In the rows, 128 means zero.
Here are made-up nodes, facts about them, and rows of numbers that follow some of those facts. Name the node behind each unnamed row.

Facts:
Ψ nolene <- bagrobir
Ψ stosim <- baklek, gistam, klizi, nore, sistogum
Ψ noklur <- baklek, rusotros
Ψ grugrogrun <- beman, drivam, gupum
Ψ flibri <- betras, tronem
Ψ bratrak <- betras, zelipla
Ψ figi <- bevik, boki, releklo, stotran, stukles
Ψ fibrom <- bevik, gesefom
Ψ dreklok <- bigo
Ψ dredres <- bistum, gapos, nanada
Ψ trepetu <- bistum, sagrom
Ψ poste <- bistum, tritretir
Ψ daruzin <- bitrur
Ψ skevuk <- bitrur, kloken
Ψ sebregral <- boki, floke, kletun
Ψ fuze <- boki, digik, grovul, nimal, stanol
Ψ tritretir <- boplin, brebu, fipi, flaplinun, klizi
Ψ gupum <- bostelo, nolene, sesku
Ψ pedrigi <- brebu, flokugel, grazor, groro, teplal
Ψ gritron <- bropi, brupo, trostaston
Ψ pladresan <- bropi
Ψ ratris <- bropi, dredres, dreples, figi, fipi, flaplinun, goflun, klabu, klasu, klutro, pedrigi, plogren, pluduk, skunin, trestir, vupletel, zatrul
Ψ goklol <- brozil, flafir, kepim, luze, piti, skirolam, teplal, vuplun, zatrul
Ψ topler <- brudres, dristur, teplal, trepetu
Ψ plogren <- brugruflun, flibri, gesefom, gruplil
Ψ doden <- brugruflun, gelil, trotrak, trudrepas
Ψ pluduk <- bruklis, flokugel, flumo, stukles
Ψ mana <- brutro
Ψ skotafluk <- brutro, mana, mutron
Ψ brebu <- buskan
Ψ vovuflin <- dazan, flozam, tidra
Ψ klutro <- doden, goflun, sesku, trepetu, voka
Ψ digik <- doplogror, padrel
Ψ flokugel <- dremen, mana, pleklan, stadri
Ψ tuplem <- dreples
Ψ neza <- driploles, kletun, skevuk
Ψ drinam <- drivam
Ψ skirolam <- drivam
Ψ skeklem <- drobre, sedrerum
Ψ steplidros <- drutrul, refos
Ψ zapas <- duflin, klazun, leso
Ψ rami <- fabur, tidra
Ψ gralizuk <- fazun
Ψ tifi <- flamotra, graseplo, zitruk
Ψ puga <- flamotra, flaplinun
Ψ vuplun <- flaplinun, gudri, stebri
Ψ navim <- flibri, graseplo, lenurin, luklodral, naplir, neza, sakin
Ψ bigo <- floke
Ψ goflun <- fluma, releklo, skogrol, stosim, zapas
Ψ tidra <- fure
Ψ flafir <- gapos, zonu
Ψ grazor <- gebel, naplir, nubrede, poste, tonir
Ψ vife <- gelil
Ψ basim <- geplar
Ψ bagrobir <- geplar
Ψ skunin <- gralizuk
Ψ sistogum <- gralizuk, lado, tredrega
Ψ klasu <- gribrak
Ψ doplogror <- groragrin
Ψ stazal <- groragrin
Ψ vupletel <- groragrin
Ψ pladur <- gupur, runu, tutrol
Ψ nizo <- kistales
Ψ gravu <- kistales
Ψ leso <- kistales
Ψ gugin <- kizor
Ψ kepim <- kizor
Ψ voka <- kizor, pladresan, segum, skeklem, steplidros, trotrak
Ψ gapos <- kizor
Ψ brutri <- lado
Ψ stadri <- lenurin
Ψ flamotra <- leso
Ψ bistum <- litun
Ψ klizi <- miskuno
Ψ nolum <- nimal, talek
Ψ pluza <- noklur
Ψ miskuno <- nore
Ψ fogradrik <- pivabal
Ψ sagrom <- pufle
Ψ stukles <- rami, stebri
Ψ skuler <- runu, zelipla
Ψ trofir <- runu
Ψ litun <- rusotros
Ψ duflin <- sistogum
Ψ releklo <- skevuk
Ψ vulen <- skirolam
Ψ breser <- skogrol, skuler, trepetu, vulen
Ψ klabu <- skogrol
Ψ naplir <- skotafluk
Ψ stotran <- stanol
Ψ drubrik <- stodrim, trestir
Ψ gupur <- stodrim
Ψ fipi <- talek
Ψ grisko <- trostaston
Ψ bevik <- trotrak
Ψ gropluk <- voplati
Ψ skegrum <- vovuflin
Ψ gebel <- vulen
Ψ guri <- vupletel
Ψ rusotros <- zeni
Ψ flusodre <- zeni
Ψ zatrul <- zitra
Ψ talek <- zitra
Ψ bremok <- zitruk
[bagrobir, baklek, basim, bevik, boplin, bostelo, bremok, brozil, buskan, doden, doplogror, dreples, drinam, driploles, drobre, drutrul, fabur, fipi, flafir, flumo, fogradrik, gesefom, gistam, goklol, graseplo, gropluk, grovul, grugrogrun, gudri, gugin, guri, kizor, klasu, kletun, kloken, klutro, litun, mutron, nanada, neza, noklur, nolene, nolum, pedrigi, piti, pivabal, pladresan, pladur, pleklan, pluduk, pluza, poste, puga, rami, refos, sedrerum, segum, skegrum, skevuk, skirolam, skunin, stazal, steplidros, teplal, tifi, tredrega, trepetu, tridru, trofir, trotrak, tuplem, tutrol, voka, vovuflin, zapas, zeni] Π a
[beman, dazan, drubrik, fuze, gupum, lenurin, mana, naplir, nore, pufle, runu, sesku, stodes, tritretir] Π f
[betras, brupo, brutri, digik, fazun, flokugel, flusodre, gapos, klazun, lado, nimal, rusotros, sistogum, skeklem, skotafluk, skuler, vife, vupletel] Π e
[bigo, bistum, breser, brudres, brugruflun, flibri, floke, flozam, geplar, gruplil, kepim, klabu, kladras, navim, padrel, releklo, sebregral, stanol, trudrepas, voplati, vulen, zitra] Π c
[bitrur, bratrak, brebu, bropi, daruzin, dredres, dreklok, dremen, drivam, figi, flamotra, flaplinun, fluma, grazor, gribrak, gritron, groragrin, groro, gupur, kistales, klizi, luklodral, luze, miskuno, nizo, nubrede, peflazo, plogren, ratris, sakin, skogrol, stebri, stodrim, stukles, tidra, tonir, topler, trestir, tronem, trostaston, vuplun, zatrul, zelipla, zonu] Π b
[boki, bruklis, brutro, dristur, duflin, fibrom, fure, gebel, gelil, goflun, gralizuk, gravu, grisko, klufi, leso, sagrom, stadri, stosim, stotran, talek, zitruk] Π d

Known rows:
[173 180  75 160 120 107 143 132 161 144 122 133 131 166 122 139 114 167
 159 101 203 129 132 103 118 111  92 153 125 100 110  84 190 139 170 108
 164  81 122 144  95]: luze
[119 101 132 107 112 116 103  87 147 117 136 134 106 104 117 143 118 120
 115 125 138 135 138 118 139 134 143 111 120 140 140 115 116  92 107 113
 144 116 160  98 121]: drobre
[ 65 112 150 126 143 122 116 146 104 103 157 121 116  91 137 131  98 102
 139 146  89 112 136 134 140  89 125 156 172 156 158 127 119 141 100 121
  95 141 160 108 160]: vovuflin
[ 90  81 141 130  96 133 133 160  66 147 160 109 111  82 155 143  94 155
 139 122 153  85 147  95 125  93  90 145 174 182 127  84 172 116  58 145
  89 162 153 128  82]: grugrogrun
[ 97  92 144 120 114 137 140 143  81 140 147 113 119  87 139 116 125 135
 121 126 132 108 143 109 138 131 115 120 159 177 127 121 132 100  84 143
  95 170 140 131 115]: trofir
[167 125 106 124 104 116  94 112 161 122 125 117 143 136 107 145 143 162
 112 122 139 109 121 121  97  99 113 122 133 152 126 145 139 111 133 124
 156 140 114 131 107]: pufle
[ 40 150 148 189 139 161 158 139 115 163 123 124  85  99 166 126 122 123
  91  81 110 161 104 121 183 178  99  92 144 132 101  90  92 102 135 136
 113 151 117 105 142]: brutri
[125 149 121 141 127 124  99 143 131 102 144 100 139 116 115 128 123 139
 128 146 109  98 116 137 116  47  97 142 180 185 149 165 135 120 133 124
 133 168 121 134 157]: stodes
[165  89 145 117  82 134 120  98 137 122 101 135 149 138 111 127 156 123
 119 131 140 121 141 138 103 152 157 120 105 148 138 165 130 117 123 145
 163 145 125 129  88]: bistum
[121 155  87 183 121 143 175 199 108 154 109 137 139 127 159 146 131 184
 147  87 160 124  86 100 127  94  77 155 160 101  99  64 177 176 137 150
  97 121  90 160  86]: topler
[ 52 156 148 189 144 156 160 141 102 163 135 122  81 101 168 123 112 124
 108  86 130 151 122 120 177 165  81 103 148 141 100  83 100  88 132 132
 117 153 121 115 137]: flusodre
[137  88 145  94 123 127 121 100 130 130 131 143 124 121 124 139 134 113
 106 136 108 138 136 123 124 169 167 110 102  96 122 129  94 118 106 125
 129 122 140 111 123]: fipi
[156  98 147  81 129 122 124 101 127 140 139 138 129 140 125 120 134 116
 106 144 122 125 159 128 121 172 165 107 101 105 123 141 102  95 112 123
 134 121 148 124 123]: pleklan
[ 82 165 132 163 139 126 139 102 155 142 140 130  76 126 143 133 107 116
 122  98 146 156 136 121 156 147 113 119 112 101 112  71 107  92 151 103
 159 110 155  90 136]: brupo
[140 111 170  88 153 141 147 162  61 150 162 132 135 129 157 110 135  95
 114 185  75 105 156 142 118 165 161 120 129 103 126 152  91 137  92 147
  79 157 125 146 147]: neza
[128 177  90 159 151 117 145 161 160 123 113 145 140 162 126 144 135 144
 147 108 128 149  93 133 127 103 121 164 125  62 115  94 148 190 178 118
 131  75 112 134 137]: stukles
[118 123 165 130 120 138 109 151  99  92 138 118 152 128 117 111 130  82
 138 181  68 106 144 178  93  91 149 161 152 155 175 191 136 162 130 145
 128 142 145 139 161]: bigo
[140 117 152  86 148 130 123 112 114 133 149 130 126 135 124 121 129  93
 107 170  97 125 156 136 129 173 164 116 111 114 138 156  87  99 114 123
 124 131 144 131 152]: kloken

Which node is each row?
No name comes twice in this set of rows, the named rows included.
[164 171  89 159 132 112 148 132 166 134 108 141 140 155 124 141 130 156
 143  97 172 138 109 110 122 115 113 151 121  77 107  90 160 157 168 115
 147  76 112 138 107] | zatrul
[130 155 166 152 162 150 182 169  74 185 156 132 100 152 178 117 124 117
 112 137 125 120 153 124 142 198 119 119 110  65  87  92 108 115 137 137
 105 134 119 143 127] | skotafluk
[133 110 165 103 147 145 147 161  56 152 160 113 132 121 158 108 131 100
  98 168  94 111 149 134 138 158 126 114 145 149 127 161  89 102  93 154
  81 176 124 150 142] | bremok
[154 136 155  66 168 114 123 119 114 116 160 129 124 157 121  99 123  73
 114 195  90 126 169 158 121 170 170 122 107 105 143 165  89 107 132 114
 133 122 156 131 171] | kletun
[193 137 158  72 157 126 128 108  95 144 159 114 127 157 124  92 127  86
 101 188 111 123 180 142 126 209 157  97 101 125 125 179  84  74 120 130
 130 146 142 146 162] | graseplo
[141  77 150  94 126 134 141 127  90 155 135 137 131 115 138 135 140 126
 106 137 118 124 149 111 127 173 144 111 113 115 113 123 110 115  89 142
 104 150 128 128 107] | poste
[163 186  83 153 134 104 138 125 178 124 115 136 131 172 118 128 128 145
 145 110 170 144 116 120 119 114 114 148 107  80 121  98 165 143 181 102
 168  59 121 141 122] | stebri
[ 88 125 144 124 140 124 114 127  99 121 159 110 113  94 129 116  98 106
 128 155 110 114 143 132 145 116 115 124 160 182 148 142 127  88 106 121
 117 157 156 125 148] | tridru
[ 80  81 142 114 120 157 132 122 109 135 118 138 125  87 139 140 145 121
  98 119  99 137 108 121 148 156 143  95 134 134 123 122  85 115  84 150
  95 156 121 110 127] | zapas
[124  92 138 106 123 139 128 110 112 139 125 127 123 105 134 130 135 127
  94 117 127 128 132 114 145 164 148 102 128 138 121 132  97  95  95 135
 120 148 129 120 117] | litun
[124 188 108 168 162 139 157 193 115 139 123 125 143 153 145 126 134 137
 144 129 117 136  97 138 125 109  89 152 155 105 116 122 130 180 173 138
  98 113  96 158 159] | daruzin
[125 103 121 142 101 144 113 165 118 122 124 126 148 106 130 154 153 162
 114 122  96 103  93 119 111  72 113 130 162 136 125 138 135 167 110 157
  96 166  96 133 112] | drubrik
[125 158 119 131 129 108  81 131 161  81 147 110 135 130 105 130 111 127
 136 160 103  94 112 144 105  41 114 152 168 165 167 172 138 138 147 107
 155 135 139 118 170] | dazan
[100 123 151  89 147 104 100 115 143  91 146 140 120 127 111 134 108  81
 143 168  66 130 142 152 125 117 182 148 119  94 159 141 104 144 119 102
 130  96 171  98 174] | grovul
[100 139 142 175 124 141 163 141  93 179 138 125  85 123 167 126 114 138
 110  99 165 141 140 107 155 170  91 112 130 107  89  61 126  86 126 128
 125 141 129 126 103] | skuler

The same nodes again, as new rows of numbers:
Some rows with their names:
[147 133 111 126 133 147 135 103 131 127 112  64 125 136  70 121 165 155
 138 144 127 114 146 118 125 101  95 127 112 118 112 122 117 147]: vulen
[147 119 105 119 132 142 120  97 113 137 114  64 133 139  61 108 164 164
 131 136 131 116 149 120 125  99  87 120 110 110 114 126 109 154]: zonu
[151 130 112 124 135 145 136 102 137 126 110  64 126 141  74 116 165 154
 136 144 130 115 149 121 126 103 102 127 114 119 114 122 119 148]: voplati
[154 120 117 117 142 137 115 103 133 114 109  79 117 131  55 111 158 170
 122 146 139 108 151 108 127 106  97 122 110 118 110 117 110 155]: beman
[168  98 123  99 137 146  81 122 146 107  99  85 156 125  97 119 159 151
 125 185 137 111 146 154 116 105 110 133 150 143 102 119  99 168]: vupletel
[142 120 111 116 133 141 126  95 117 134 108  66 132 137  58 108 174 160
 135 139 130 122 152 109 127 105  98 126 108 115 106 128 111 157]: miskuno
[164 104  72 113 156 151 151  81 109 105  91  63 130 160  78 162 140 154
  95 132 134 147 143 109 114  84 110 138 112  96 134 132 107 161]: sakin
[175 106 117  96 140 151  87 121 134 128 101 105 161 141 103 114 167 162
 118 179 135 104 139 137 115 110 113 126 145 138 100 124 107 162]: dreples
[170  89 121  78 130 153  70 119 122 142  96 104 188 137 112 101 184 153
 126 185 132 118 140 146 108 110 115 133 152 145  90 135  99 172]: figi
[180  98 121  85 135 157  69 127 130 128  97 121 179 135 116 117 175 156
 118 197 133 105 133 139 108 111 115 131 156 150  87 126 102 168]: pluduk
[152 129 107 120 143 144 130 104 126 120 105  81 121 137  62 132 162 164
 121 146 131 114 144 104 124 103 101 126 112 117 107 121 113 151]: skevuk
[144 124 119 127 138 136 120 106 142 103 108  58 115 120  53 123 157 155
 135 152 135 114 155 121 132 103  97 130 116 122 109 115 109 158]: lado
[153 130 110 122 140 144 125 105 127 122 107  80 121 135  61 124 164 164
 125 148 132 110 146 103 127 105  99 124 112 119 106 120 114 152]: mutron
[150 132 116 114 146 139 127 113 136 132 106  76 120 136  61 121 160 173
 120 138 132 109 147 118 122 103 103 123 115 119 110 120 110 143]: drutrul
[142 121 103 128 139 141 135  99 126 125 103  55 130 144  61 120 162 155
 133 143 129 123 152 127 134 103 108 125 117 113 115 126 114 158]: zitruk
[138 124 106 128 135 140 130 102 123 131 107  55 130 138  57 116 164 157
 138 142 128 120 151 129 134 102 101 123 116 113 112 125 112 156]: dristur
[162 108 106 127 144 136 135  89 138 122 108  55 126 165  71  80 161 162
 130 142 144 107 165 123 145 116 114 115 112 109 131 124 125 163]: bratrak
[171 118 110 131 148 138 131 100 149 112 109  71 118 163  74  91 154 167
 124 154 145  92 159 119 145 119 115 111 118 116 128 115 128 159]: tuplem

Which node is each row?
No name comes twice in this set of rows, the named rows included.
[160 103 111 101 130 150  94 106 115 136 105  85 161 138  88 106 173 157
 129 162 131 118 144 131 117 105 101 128 131 127 102 130 105 164] | flaplinun
[142 123 112 131 127 146 114  98 120  92 107  71 122 110  52 143 166 141
 142 168 130 124 146  99 130 102  88 136 113 126  93 116 109 170] | flokugel
[157 125 108 117 145 143 127 106 132 121 104  80 124 140  68 126 159 166
 119 148 134 111 145 112 124 104 105 124 117 118 111 120 113 151] | gesefom
[157 126  85 154 103 152  73 101  60 151 162  60 140 123  63  97 133 178
 142 129 128  79 132 155 122  74   4  87 112  90 135 109 101 140] | vuplun
[145 123 128 100 147 132 113 117 143 131 105  78 120 124  54 112 159 180
 116 135 135 112 151 122 116 102 103 126 115 123 106 120 100 144] | sesku
[161 132  95 144 120 152  93 106  90 128 138  80 128 126  64 120 144 171
 133 149 130  85 132 125 125  90  44 102 114 106 119 109 110 146] | teplal
[152 127 107 118 139 148 137 103 135 124 105  67 129 142  79 130 161 154
 128 145 128 121 145 122 119  98 104 132 117 118 115 124 115 148] | gruplil
[148 130 112 114 141 145 138 108 140 131 105  64 127 139  76 128 162 159
 127 138 127 122 146 127 116  97 105 132 116 119 114 125 112 142] | brugruflun
[174  87 116  78 133 154  72 119 123 141  96 102 187 142 116 103 176 155
 120 181 133 119 139 153 106 105 115 132 153 142  96 135  98 169] | dredres
[138 122 119 111 131 139 122 101 122 141 106  68 134 132  57 101 181 161
 139 141 129 122 153 111 127 109 100 127 110 120  99 129 111 156] | skogrol
[147 133 115 125 132 145 137 102 136 127 110  65 125 137  68 116 171 153
 141 146 128 116 150 115 128 106 101 128 111 121 108 123 120 150] | stanol
[155 127 112 117 141 144 121 108 128 125 108  82 126 137  66 121 163 166
 124 150 132 108 145 111 125 106 101 123 117 120 106 119 113 151] | nanada
[172 104  69 117 160 156 142  79 105  74  88  83 118 145  70 190 130 151
  85 148 137 146 134  83 112  82 104 143 107  99 125 122 105 168] | naplir
[149 116 105 117 138 141 129  94 120 130 106  64 131 145  64 110 166 160
 128 138 133 123 153 113 128 104 102 126 110 111 115 128 112 158] | flamotra
[138 124 105 127 134 142 133 100 120 127 103  58 130 137  56 124 168 152
 137 143 127 126 150 120 132 102 103 127 115 114 107 126 112 158] | brutro

Now the same nodes, written a new way:
Known rows:
[126 112  93 167 100 115 143  93  73  50 134 149 139 130 131]: zapas
[129 164 117 102 133 101 134 134 151 128 115 130 124 136 101]: flaplinun
[111 102 104 119  91 135 133 132 147 140 130 128 123 139 144]: beman
[130 132 139 118 164 114 140 141 136 134 133 130 111 138 123]: trostaston
[141 118 129 143 119 135 130 115 120 153 133 133 136 118 128]: drobre
[136 108 137  99 104 141 136 140  96 120 119 121 134 133 113]: brugruflun
[110 103 104 118  91 135 132 131 149 139 131 128 118 138 147]: runu
[123 110 150  69 123 130 121  97 102 122 139 122  89 109 134]: graseplo
[144 128 123 151 103 128 120 112 136 117 138 133 143 123 130]: boplin
[113  97 105 121  89 135 137 131 145 143 129 131 124 139 147]: gupum
[143 113 115 160  96 129 137 112  81 172 122 140 114 118 110]: doden
[123 190  90  55 145 103 141 128 168 121  92 138 139 129  73]: figi
[142 130 131 114 138 141 126 112 155 135 135 134 168 118 129]: flumo
[123 137 136 141 177 123 141 152 152 124 137 125  76 134 119]: gritron
[109 142 112 159 184 148 110 138 124 127 130 119  97 135 128]: gravu
[120 131 115 140 154 137 108 123  99 138 128 127 137 143 131]: sagrom
[127 125 148  91 159 111 139 131 125 132 134 128 109 137 125]: tronem
[122  98 123  69 118 148 129 129 187 160 136 131 181 141 154]: mana

Rows to name:
No name comes twice in this set of rows, the named rows included.
[108  99  95 127  76 127 137 122 132 108 132 134 131 144 148] | nore
[152 145 142 122 119 104 115 138 167 132 138 130 142 149 125] | brebu
[129 107 112 114 107 135 148 127  84  51 118 135 165 142 113] | releklo
[114 133 113 111 187 148 116 122 119 129 128 130 162 141 132] | boki
[132 119 131 139 120 150 135 157 126  98 125 115 108 130 116] | kladras
[120 130 117 134 158 139 111 124  97 149 126 127 133 141 127] | gelil
[147 144 149 111 130 107 119 139 164 144 138 128 138 144 125] | groro
[130 164 113  93 137 106 136 137 150 145 109 133 110 132  92] | bropi
[146 105 131 149 113 137 136 116  95 195 128 137 125 118 120] | trotrak
[135 121 123 144 121 131 129 110 123 117 138 134 143 120 134] | tredrega
[123 139 119 100 180 147 108 124 134 147 127 128 172 141 131] | bruklis
[131 129 135 120 149 111 140 135 128 115 135 134 123 143 126] | miskuno
[146 114 135 127  79 135 123 144 112 107 124 121 145 139 116] | bistum

